Each row has a class, written as a number after it.
[   6   16  258   36  109  -23   26  183   47 -112  270   56  143   13
  -22  -41  229 -161   41  -76 -262  169   -5 -174  287   91   66  -77
  321  181   11 -223    5   39 -105  -66   91  208] => 1
[ -53  154 -116  -98   38  -59  -95   21  -18   40 -108  160  327   -8
   33  104   72  336  493  240 -387  117  140  -85 -123  -24 -228  121
  115  134  423  -67 -345  126  298  200  234  165] => 11
[ -26   12  232  -11 -173  128  271  121  228 -258  207  564  122  -90
  121 -189  251   31  -22 -315 -230  260  204 -118  174   68   25 -284
  123   96   46 -318   74  -25  -80 -359 -244  324] => 7
[-173  265  127  161   46  269 -299  332   35  -58   27  251  116 -106
   49  -81 -140 -384  116  316 -322 -136 -220 -135  -20  136  858 -109
  245   17  -49   96  394   46  117  259  -59 -349] => 2
[  50  404  -41  106   27  131  -77  276  -94  -18 -111   85   48 -153
   54   66  168   65  461  211 -283   63  252  -13 -240  -25    3   93
  208  -12  448  -34 -397  211  197   23  148   44] => 0
[  21   25  266   32   99   45   58  167  109 -146  261  147  125   -2
    1  -49  209 -124   21 -122 -256  144   25 -139  274   85  128  -93
  286  183   31 -227  -21  -30 -151 -147   33  214] => 8
[  14  -31  226  -68   91  -86   74  115   75 -119  228   78  169  -11
  -11  -46  287  -72   63  -88 -231   80   13 -133  293  130   89  -37
  294  177   13 -244   26  -55 -103  -89   68  288] => 7
[ 394  125 -240 -437  139  220  134  217   24  383   32  407 -246  214
   14  147 -114  -83  -83  103  366  194  184 -344   59 -413  221 -136
  105  222  601   -8   26 -299  112  106 -464 -202] => 4
[ -61   89  -94 -201   28 -150    9  -58   11   65 -150  115  321   45
   34  127   66  379  485  238 -323   70  150  -76 -106  -27 -272  120
   51  164  440  -67 -416  145  286  204  226  237] => 7
[ -33  -12  228  -12 -153  120  255   94  199 -267  235  518  103  -90
   95 -153  182   49  -37 -326 -251  256  189 -143  158   41  -22 -290
  114  126   44 -318  173  -14  -74 -287 -198  304] => 5
[-182  228  159  199    9  270 -346  312   16  -40   46  241  154  -80
   62  -67 -189 -445   89  312 -259 -124 -260 -130   26   79  822 -124
  168   -4 -107  109  419   94  172  269 -102 -399] => 6
[ -66  115 -100 -142    2  -71  -72  -18   -3   13 -110  179  328    3
   15  139    7  362  442  183 -368   62  139  -77 -133  -35 -290  131
   90  140  432  -53 -334  120  315  227  259  199] => 5
[ 415   65 -259 -458  199  198  145  205   15  380   14  374 -279  217
   35  158 -180 -120 -122   48  391  255  146 -368   55 -424  187 -176
   60  306  607   18   67 -301  125   88 -503 -257] => 5
[-383  -57   89 -142  -85  -89 -250 -176  171  124   85  248  201   15
  -40   13 -193 -171  -95   -1   71 -166 -167 -187  155  100  497 -232
  -93  208 -136  139  396  177   16  359 -113 -179] => 0
[ -74   85  -82 -189   29 -122  -29  -69    6   25  -85   54  307    5
    6  148   33  326  496  179 -372   35  140   -1 -137   27 -288  154
   68  176  397 -102 -318  126  332  222  279  233] => 1
[ 182   54 -191 -479  -29   23  139  156   53  252  -23  444  -54  200
   95  167   82  200 -142   36  319  114  182 -453    4 -370  108   31
  154   12  432    7  -33  -45 -223   74 -368 -174] => 3
[ -35   86  235   82 -175  230  248  149  229 -277  227  596   83 -132
  126 -232  169   34  -65 -293 -180  268  249  -98  123   25   66 -348
  105   82   98 -259   75   16 -119 -360 -262  284] => 11
[   6  -28  265   29   86  -21   10  137   90  -87  221   69  137   24
  -53  -36  234 -115   27  -80 -254  136    5 -158  307   56   35  -63
  293  148   -3 -219    6   45 -135  -83   72  273] => 7
[ -74  141  -94 -146   57  -67  -66  -25   13   36  -92  126  276   13
  -12  125   47  311  480  185 -366   94  157  -66 -120   -6 -251  119
  101  170  440  -65 -351  120  300  217  241  190] => 11
[ -86   94  -66 -155  -34  -82  -11  -72    6   29 -101  129  322   -4
   40   95   61  365  467  171 -348   80  171    1 -136   34 -251  141
   64  130  367 -104 -365  121  310  170  222  208] => 0
[  29  -34  254  -27  138  -40   62  133   88 -115  252   29  113   24
  -28  -38  260 -124   46  -94 -211  132  -10 -177  315   78   32  -64
  274  184  -14 -250   46   -4 -173 -124   53  258] => 8
[ -37   -9  273    9   63   47  -30  171   75  -84  252  100  147    2
   -1   -8  164  -78  -19  -66 -260  124    5 -221  264   40  100  -58
  296  155   13 -199   34   66 -194  -39   83  143] => 8
[ -51  153  -69 -155   49  -62  -43   22   -7   20 -134  147  280   11
   21  102   -7  277  535  213 -347   59  135 -108 -114  -46 -264  133
   67  187  466  -65 -411  149  309  241  275  217] => 3
[  25  342  -23   92   13   92  -39  255  -32  -18 -136  100  -42  -88
   56   68  169   62  465  144 -208  110  322 -104 -257  -96 -130   53
  137    4  400  -21 -356  207  193   -8   91   69] => 7
[  41  392  -20  159   46  193  -65  294  -65  -31 -104  129  -65 -133
   28   46  168   15  431  115 -249  140  303  -84 -235  -60  -62   33
  134  -18  397  -33 -383  223  219  -25   73   34] => 0
[ 389   77 -253 -471  114  246  185  206   12  354  -10  449 -212  171
   74   89 -118  -62 -113  105  311  184  144 -299   47 -355  210 -157
  101  231  602   -3    3 -388   85   83 -515 -194] => 7
[-108   24  215  -64 -276  121  255   84  270 -235  204  611  240  -97
  122 -183  222  145  -61 -346 -194  183  262 -118  139   64   14 -237
  111   53   38 -315   81   -8 -106 -309 -210  342] => 3
[  56  369  -35  106   94  110 -119  262  -95  -34 -110   60  -17  -96
    9   18  182   77  464  140 -238   81  243  -89 -249  -50  -66  110
  113  -46  347  -27 -370  220  220  -10  119   38] => 4
[ 210   45 -220 -460   28    1  128  148   48  257   -7  360  -66  178
   87  178   94  156 -110   59  319   71  115 -422   35 -323  135  -18
  110   55  426   44   -2  -77 -263   68 -355 -139] => 9
[ 111  420  -30  116   84  207 -125  353  -65  -55 -134  130  -34 -118
   47   41  109  -28  470  176 -304  131  276 -147 -227 -133  -17  111
  172  -27  478  -16 -411  222  269   10  114    7] => 6
[ 411  138 -247 -370  153  281  111  282  -14  348   19  413 -252  144
   54  134 -106 -104  -78  124  311  195  123 -314    7 -401  184 -104
  185  207  616    5   53 -334  145   89 -473 -225] => 5
[ -85  124  -67 -156    7  -82  -42  -24   19   42  -86   83  298   45
   27  153   54  343  502  189 -326   76  185  -41 -177    2 -246  135
   94  155  406  -71 -310  115  287  186  244  157] => 8
[-185  278  127  217    1  250 -353  340   22  -94   -2  225  129  -74
   42  -91 -172 -440  130  317 -329 -183 -261 -136  -20  144  899  -70
  253  -10  -81  151  408   72  114  277  -19 -377] => 2
[  56   11  229   29  143  -49   76  170  103 -149  228   75  128    5
  -14  -57  282 -117   57  -59 -228  126  -11 -217  313   40   79  -61
  266  145    1 -228    7   41 -150 -136   63  293] => 9
[ -45   11  213   24 -146  156  240   90  222 -279  218  572   96 -129
  135 -167  198   58  -73 -336 -207  237  201 -161  141    6    5 -262
   91   94   61 -269   74   65 -113 -315 -203  289] => 9
[ -46   34  213  -10 -196  206  247  115  231 -194  195  646  134 -169
  170 -180  177   38  -39 -270 -184  265  233 -167  141   10   -8 -331
   97  129   94 -294  103   21 -107 -296 -271  276] => 0
[ -10   71  162  -19 -215  173  311  114  261 -286  214  597  165 -114
  132 -206  212   49  -54 -297 -194  208  281 -138  143   18   18 -337
  121   91  122 -314   25  -38  -50 -323 -274  341] => 10
[-396   -7   93  -51 -158   -8 -242 -138  222   79   63  306  221  -20
   16  -31 -221 -177 -101   16   46 -127 -143 -190  118   65  499 -254
  -81  143 -130  158  401  178    8  292 -149 -199] => 11
[ 229   25 -225 -537   42  -18  169   74   23  249   -1  370  -44  183
   61  181  114  218 -134    6  329  117  141 -412   27 -300   68   11
  120   52  476    2  -50 -104 -222   58 -337 -144] => 3
[ -57    4  229  -35 -157  101  282   88  211 -236  236  538  140  -78
  107 -211  209   56  -55 -309 -190  233  212 -154  182   62  -12 -293
   56  125   24 -319  101    0  -64 -304 -218  334] => 1
[  36    4  250   18  124  -58   82   87  108 -102  236   88  123    4
  -58  -60  287 -118   52  -70 -208  116    8 -199  325  110   92  -78
  298  178   -3 -241   29  -12 -110  -89   77  297] => 2
[ 416   65 -254 -487  181  168  160  183    7  376   25  402 -282  214
   11  147 -108 -101  -86   59  397  214  151 -330   33 -398  136 -172
   73  279  558  -17   43 -348  134  126 -499 -195] => 7
[ 402  109 -262 -393  145  296  120  239    2  304   -2  395 -257  137
   70  109 -198 -146  -87   76  274  212  129 -299    3 -381  228 -147
  122  257  583   -4   56 -319  166   85 -476 -289] => 5
[ 204    3 -197 -534   -2  -72  249   17   74  212  -19  359  -56  181
  110  135   97  261 -165    3  329  139  176 -387   17 -330   67  -46
   53   48  432  -23  -61  -45 -242  -18 -427  -97] => 5
[-383  -32   98 -109 -130  -35 -261 -161  224   91   68  293  211   -9
    9    0 -204 -149 -119   -8   19 -172 -153 -215   98   38  464 -185
 -104  155 -127  129  403  169   19  288 -139 -197] => 6
[-135   50  -53 -194  -32 -140  -62  -85   21   27  -85   90  331   33
   25  156   31  409  447  174 -346   56  142  -78 -157   -5 -337  156
   67  119  373  -47 -330  167  266  258  281  219] => 9
[-392  -86   34 -164 -133 -153 -245 -258  178   51   86  185  295   16
  -48   -5 -180 -157  -67   -5   45 -215 -167 -115  141  173  461 -235
 -111  185 -193  119  448  121   41  367  -62 -133] => 10
[  79  370  -33  117   33  133  -40  325  -72  -41 -116   95  -10 -125
   74   14  193   46  447  197 -258  106  285  -76 -240  -68  -43   84
  189  -70  394  -57 -325  166  251  -28   72   66] => 10
[ 278   61 -247 -552   72  -30  128  127   32  259  -17  350  -68  204
   20  171  149  181  -58   52  289  116  150 -437   16 -257   99   31
  191   52  449    1  -63 -154 -187  116 -318  -89] => 2
[ -59   12  286   11   54  -26   24   94  114 -126  248  106  148    0
  -39  -78  259  -88  -18 -101 -228  139   59 -199  275  115  121  -63
  317  139  -16 -218   17   90 -161  -79   80  246] => 2
[-407  -51   97 -116 -149  -66 -224 -241  237   37   66  285  242  -18
   13    2 -260 -100 -135   15   13 -198 -143 -166   85   65  521 -238
 -105  157 -127  146  396  219  -16  318  -97 -190] => 4
[  42   82  234   49  111  -35   49  180   93 -169  243  114  114   14
  -19  -41  260 -119   80  -45 -253   96   -6 -218  280   18  152  -26
  272  123   25 -233   -7   35 -121 -118   81  240] => 4
[ 424   94 -251 -426  194  235   77  274  -25  389    0  425 -272  215
   29  120 -102 -131  -39  116  345  227  142 -356   68 -395  226 -134
  119  252  592   22    5 -340  118  122 -490 -223] => 7
[-103  114  -47 -188   91 -152  -46  -16   41   59  -77   75  273   90
  -50  183   88  355  465  132 -334  127  145 -162 -125  -29 -297  127
   59  163  394  -84 -372  218  259  211  259  207] => 3
[ 216   39 -177 -521    0    9  189  112   96  229  -23  460  -82  206
  111  142   85  196 -165   58  312  162  193 -507   -6 -378   22   -7
  148   34  458    6  -68  -83 -190   46 -405 -166] => 6
[ -43  -21  291   11   70  -86   23  116   75  -96  263   64  125   15
  -44  -30  281  -75   45 -102 -223  151    6 -201  286  127   47  -53
  322  167  -29 -228   54   69 -163  -56  123  267] => 2
[ 200   40 -221 -512   -2  -25  152  112   18  247   -8  350  -78  201
   68  192   88  174 -136   37  327  116  161 -393   20 -312  137  -17
  139   31  434   20  -34  -69 -242  103 -360 -177] => 2
[   6   49  251   64  134   28   18  191   47 -115  243  136   74  -22
  -40  -81  269 -189   56  -78 -274  122   -7 -167  304   74  147  -89
  306  186   16 -217   49    5 -166  -86   63  223] => 7
[ 456  126 -238 -460  181  244  165  274   37  347    1  426 -305  207
   30  118 -124 -129  -57  119  353  208  156 -367   32 -406  232 -177
   92  247  626   -9    9 -365  156   71 -530 -207] => 7
[  56  384  -51  154   31  189  -81  292 -104  -43  -91  102   15 -171
   56   46  148   10  438  171 -283  105  291  -28 -215  -75  -41   51
  189  -35  443  -44 -340  209  251   20  128   25] => 10
[  84  374    5  122   59  163    0  298  -54  -25 -123   89  -62 -156
   75    5  156  -17  433  188 -287  127  283  -91 -214  -57  -70   44
  197   12  444  -70 -359  211  245  -51   86   69] => 1
[  57  343  -52   83   56  143  -72  241  -78  -28 -113   83   14 -140
   35   56  141   56  420  125 -285   66  281  -20 -219  -43  -46  123
  182  -16  425  -41 -393  195  226   25  142   54] => 10
[ -10  -21  294   30   43  -69   38   83   88 -139  252   82  187   14
  -14  -62  230  -77   17  -89 -230  112   -1 -114  304   62   60  -60
  247  105  -45 -244  -21   56 -143 -124   51  276] => 4
[  47  406   -8  154  -50  129  -39  302  -17  -59 -168  122   37 -119
   98    2  187   55  438  160 -226   74  307  -39 -274  -51  -13  105
  243  -87  406  -23 -453  232  203  -92   67   57] => 3
[ -39   32  246   -3 -168  227  227  168  234 -281  232  567  141 -143
  149 -196  135  -17  -51 -321 -255  254  191 -168  158   25   53 -283
  160  133   88 -295  143    6  -80 -307 -224  266] => 5
[ 399   32 -288 -485  155  144  140  112  -14  373   10  427 -199  204
   47  156 -101  -18 -106   86  384  192  132 -345   72 -431  137 -123
    7  223  554  -11   46 -323  114  127 -498 -216] => 6
[ -75   64  246  -13 -176  180  210  153  220 -236  198  557  119 -137
  117 -189  172   67  -17 -244 -236  170  208 -130   87    3   -5 -272
  106  102   69 -284   97   54 -166 -259 -185  324] => 7
[  -9  -21  267  -11  109  -76   62  128   80  -97  220   71  175  -15
   14  -56  265 -103   52  -60 -252  103  -25 -159  301  119   63    3
  310  161   -6 -226  -15   28 -147 -104   92  257] => 1
[ 432  107 -290 -435  152  250  140  219    9  386   26  400 -230  162
    7   88  -90 -144  -58  123  303  216  176 -284  108 -348  222 -202
  140  261  594  -53  106 -431  171  113 -517 -146] => 11
[   7   -5  291   65   56  -10   53  156  102 -142  242  105  116  -21
   16  -45  228 -132    7  -91 -246  139   30 -114  274   63  100  -45
  332  117   -4 -231    2   76 -131 -145   46  231] => 1
[  72  386  -16  159   43  149 -115  281  -72  -49 -124   82  -44 -106
   55   47  164   34  471  192 -280  100  293 -108 -274  -87  -17  119
  231  -53  401   -8 -327  194  231    5  140  -12] => 8
[ -21  119  -87 -182   17  -62  -28  -35   -9   49 -115  174  359  -15
   38  115   29  322  496  244 -338   84  122  -71  -85   14 -243  121
   77  168  451  -79 -379  109  322  227  256  218] => 0
[  95  422  -12  127   85  191  -67  314  -52  -10 -124   95  -56 -128
   40   14  186   -1  458  198 -248  106  300 -101 -242  -61  -51   75
  245   -9  444  -29 -435  170  217  -22  101   48] => 8
[  57  386  -24  128   55  157  -87  296  -41  -56 -110   93  -35 -134
   37   60  144   29  419  178 -265   57  285 -147 -237  -80  -21   80
  227  -17  446   21 -346  227  168   44  174   46] => 9
[ 382  135 -258 -402   76  212  125  258   11  337    9  419 -242  190
   66  172 -106  -82  -82  134  352  176  162 -343   13 -409  169 -145
  116  194  612   28   34 -325   59   97 -458 -234] => 6
[ 167   36 -209 -478  -46  -11  120   63   28  243    4  364  -19  148
  106  177   64  213 -158   64  290   65  146 -335  -20 -312   99   16
   98   12  424   15   -6  -79 -250   82 -339 -161] => 10
[-375  -59   77 -123 -127  -74 -215 -227  200   16   76  250  259  -25
   19  -29 -174 -125  -59   17  -26 -176 -123 -124   83  133  446 -183
  -37  187 -133  105  417   94   54  300  -60 -162] => 6
[  -6   15  324    6   67  -58  116  191  137 -140  233  145  126   13
   20  -27  255 -124   46 -107 -235  186   27 -211  275   94  127  -65
  333  144    4 -259    1   48  -97 -156   40  216] => 3
[ -70  -29  218  -48 -186   57  211   41  231 -231  219  506  141  -46
   74 -146  183  100  -67 -336 -172  176  200 -186  158   22  -19 -258
   59  100   18 -256  122   54 -142 -240 -172  329] => 9
[ -30  146 -102 -143   62  -76  -68  -11   -2   44 -136  190  282    3
   40  121   42  332  517  237 -362  116  129 -142 -153  -42 -235  144
   11  141  396  -73 -382  129  347  210  212  165] => 0
[ -67   74  255  -11 -162  187  189  188  223 -213  248  567   87  -66
   73 -168  180    9  -55 -339 -194  304  266 -164  146    3   30 -301
  160  114   95 -291   87   95 -115 -287 -235  248] => 11
[-195  226  129  187   24  238 -336  338   51  -21  -11  238  157  -94
  101 -108 -149 -414   52  304 -259 -121 -259 -211   -9  126  809 -119
  150  -24 -141  145  380   94   98  191 -136 -417] => 1
[-370  -20   89  -34  -80  -30 -278 -140  142   53   76  242  225  -13
  -23    3 -233 -227  -51   17  -39 -149 -200 -158  144   59  513 -206
  -47  183 -124  144  439  187   53  355  -61 -207] => 5
[ 383  135 -205 -365  117  249  150  283   49  340   17  440 -262  179
   83  145  -90 -125  -42  138  315  209  158 -331   24 -395  224 -105
  187  204  587  -13   60 -313  134   55 -473 -207] => 4
